Here is a tiny trained network, its code and every weight. The questions are about switching its units off for an input and a target symbol, where a switched-off unit gives its printed mean instead of its output.

import numpy as np


def w(rows, s, z=0):
    codes = np.array(rows[::2]) - 128.0
    scale = np.full(codes.shape[1], s)
    scale[-1] = z or s
    return codes * scale


def f(y):
    return np.maximum(y, 0)


def softmax(a):
    e = np.exp(a - a.max(-1, keepdims=True))
    return e / e.sum(-1, keepdims=True)


def log_softmax(a):
    a = a - a.max(-1, keepdims=True)
    return a - np.log(np.exp(a).sum(-1, keepdims=True))


def net(x, mask):
    ids = ['αγδεζηλμξπστφ'.index(c) for c in x.split()]
    T = len(ids)
    res = E[ids] + P[:T]
    r = res
    for j in range(3):
        rows = slice(4 * j, 4 * j + 4)
        q, k, v = (r @ M[0][rows].T for M in (Q, K, V))
        z = softmax(np.where(np.tri(T) > 0, q @ k.T / 4**0.5, -1e9)) @ v
        o = O[0][rows]
        res = res + np.where(mask[j], z, o[:, -1]) @ o[:, :-1]
    y = f(res @ A[0][:, :-1].T + A[0][:, -1])
    res = res + np.where(mask[3:7], y, B[0][:, -1]) @ B[0][:, :-1]
    return log_softmax(res[-1] @ U[:, :-1].T + U[:, -1])


Q, K, V, O, A, B = {}, {}, {}, {}, {}, {}
E = w([
[34,88,152,149],'α',
[118,171,99,212],'γ',
[33,46,118,144],'δ',
[128,228,93,161],'ε',
[159,51,194,18],'ζ',
[4,154,192,52],'η',
[102,194,117,162],'λ',
[72,139,126,162],'μ',
[88,118,20,75],'ξ',
[96,149,112,192],'π',
[79,161,122,147],'σ',
[38,110,157,143],'τ',
[83,158,133,165],'φ',
],0.011)
P = w([
[70,42,255,165],'0',
[167,109,95,201],'1',
[158,128,76,160],'2',
[157,135,66,141],'3',
[154,136,56,128],'4',
[154,141,45,118],'5',
[151,152,39,108],'6',
],0.009)
Q[0] = w([
[59,112,40,131],'H1',
[145,132,135,103],'H1',
[196,98,142,148],'H1',
[194,102,120,111],'H1',
[110,124,121,104],'H2',
[156,135,137,107],'H2',
[161,116,138,77],'H2',
[134,61,136,90],'H2',
[147,100,209,101],'H3',
[171,74,4,180],'H3',
[126,229,58,145],'H3',
[162,144,160,189],'H3',
],0.022)
K[0] = w([
[158,86,219,120],'H1',
[143,140,116,136],'H1',
[96,167,104,133],'H1',
[139,181,117,152],'H1',
[200,104,148,129],'H2',
[102,133,104,123],'H2',
[155,90,113,84],'H2',
[170,87,157,82],'H2',
[42,133,88,150],'H3',
[254,19,125,125],'H3',
[210,191,157,67],'H3',
[142,151,92,179],'H3',
],0.022)
V[0] = w([
[4,171,41,162],'H1',
[135,122,136,102],'H1',
[62,133,148,149],'H1',
[149,125,128,140],'H1',
[143,163,59,81],'H2',
[226,91,45,44],'H2',
[121,102,110,108],'H2',
[164,156,176,167],'H2',
[148,156,87,123],'H3',
[59,234,142,109],'H3',
[160,113,113,70],'H3',
[85,104,193,143],'H3',
],0.011)
O[0] = w([
[41,147,93,171,165],'H1',
[150,118,143,124,127],'H1',
[123,96,80,190,255],'H1',
[122,144,133,115,103],'H1',
[62,179,83,131,99],'H2',
[90,250,135,132,36],'H2',
[134,150,126,154,131],'H2',
[119,100,146,67,107],'H2',
[90,85,162,91,126],'H3',
[148,56,126,153,124],'H3',
[164,142,168,110,114],'H3',
[170,176,79,179,132],'H3',
],0.014,0.0059)
A[0] = w([
[158,165,75,96,3],'N1',
[198,91,129,183,94],'N2',
[94,204,222,78,139],'N3',
[72,152,243,252,159],'N4',
],0.014,0.0041)
B[0] = w([
[63,46,245,78,159],'N1',
[86,163,150,82,252],'N2',
[233,136,47,249,151],'N3',
[190,42,165,78,168],'N4',
],0.012,0.013)
U = w([
[77,143,51,136,250],'α',
[139,114,106,103,15],'γ',
[98,159,137,143,110],'δ',
[177,110,78,103,58],'ε',
[116,143,138,63,90],'ζ',
[96,148,125,131,106],'η',
[141,122,109,120,40],'λ',
[130,1,107,130,202],'μ',
[154,130,122,165,105],'ξ',
[125,113,118,133,14],'π',
[143,116,94,110,29],'σ',
[44,208,70,105,161],'τ',
[122,119,111,122,3],'φ',
],0.0086,0.0054)

Each question gives the input, a string of symbols that net reads in full, and the target symbol t.
The units are the heads (4 rows each of Q, K, V and O) and the neurons (one row each of A and B). Each row of codes is followed by its name. A weight is (code - 128) times the scale printed after its matrix; where a second scale follows, it is the last column's (O, A, B and U).
mask holds one flag per unit, heads first, then neurons. A switched-off unit (its flag False) gives its mean, the last column of its rows in O or B, instead of its output. The means were averaged over made-up inputs and are rounded, as every weight is.
A unit's drop is (log p(t) with every unit on - log p(t) with that unit switched off) / (log p(t) with every unit on - log p(t) with every unit switched off).
The circuit of an input: a set's keep is (log p(t) with only the set's units on - log p(t) with every unit switched off) / (log p(t) with every unit on - log p(t) with every unit switched off). Starting from all 7 units, units are removed one at a time, each time the one whose removal leaves the highest keep (on an exact tie, the one counted first), for as long as the keep stays at least 0.8.
circuit, biggest first: the units of the circuit, biggest drop first
unit that matters most: the unit with the biggest drop
top k neurons: the k neurons with the biggest drops, biggest first
heads that matter: for each layer, one digit per head in row order, 1 if its drop is at least 0.15 and else 0, layers parted by /
drop of u: that unit's drop, to one decimal
input ζ δ ε γ η σ, target ζ: heads that matter	101
input ξ η φ ε ξ ζ ε, target ξ: circuit, biggest first	N3, H3, H1, H2
input ξ ε σ ζ μ ξ, target ξ: circuit, biggest first	N3, H1, H2, H3
input α ε σ η δ δ, target α: heads that matter	101
input η α ε τ φ η, target α: unit that matters most	H3
input ξ ξ ζ μ α δ ε, target ξ: circuit, biggest first	N3, H1, H3, H2
input ζ α ε τ γ, target ζ: circuit, biggest first	H1, N1, H3, N2
input σ φ η ε, target μ: heads that matter	001
input ξ σ η ε, target μ: heads that matter	101
input ξ ξ γ ζ γ δ, target ξ: circuit, biggest first	N3, H2, H1, H3
input ζ ε μ, target ζ: heads that matter	101
input σ ξ γ δ ξ ξ, target τ: top 2 neurons	N4, N3
input ξ γ ε λ φ ε ζ, target ξ: heads that matter	110
input ζ ξ ε ε η η η, target ζ: circuit, biggest first	H1, H3, N2, N3
input ζ φ η ξ μ, target ζ: circuit, biggest first	H1, N1, H3, N2
input ξ ξ ξ, target τ: heads that matter	010
input ξ π φ δ λ ζ, target ξ: top 3 neurons	N3, N4, N2
input ξ μ δ ξ λ δ, target α: top neuron	N1
input ζ α ξ φ η, target ζ: top 2 neurons	N2, N3
input η ξ φ σ σ λ η, target α: drop of H1	0.2
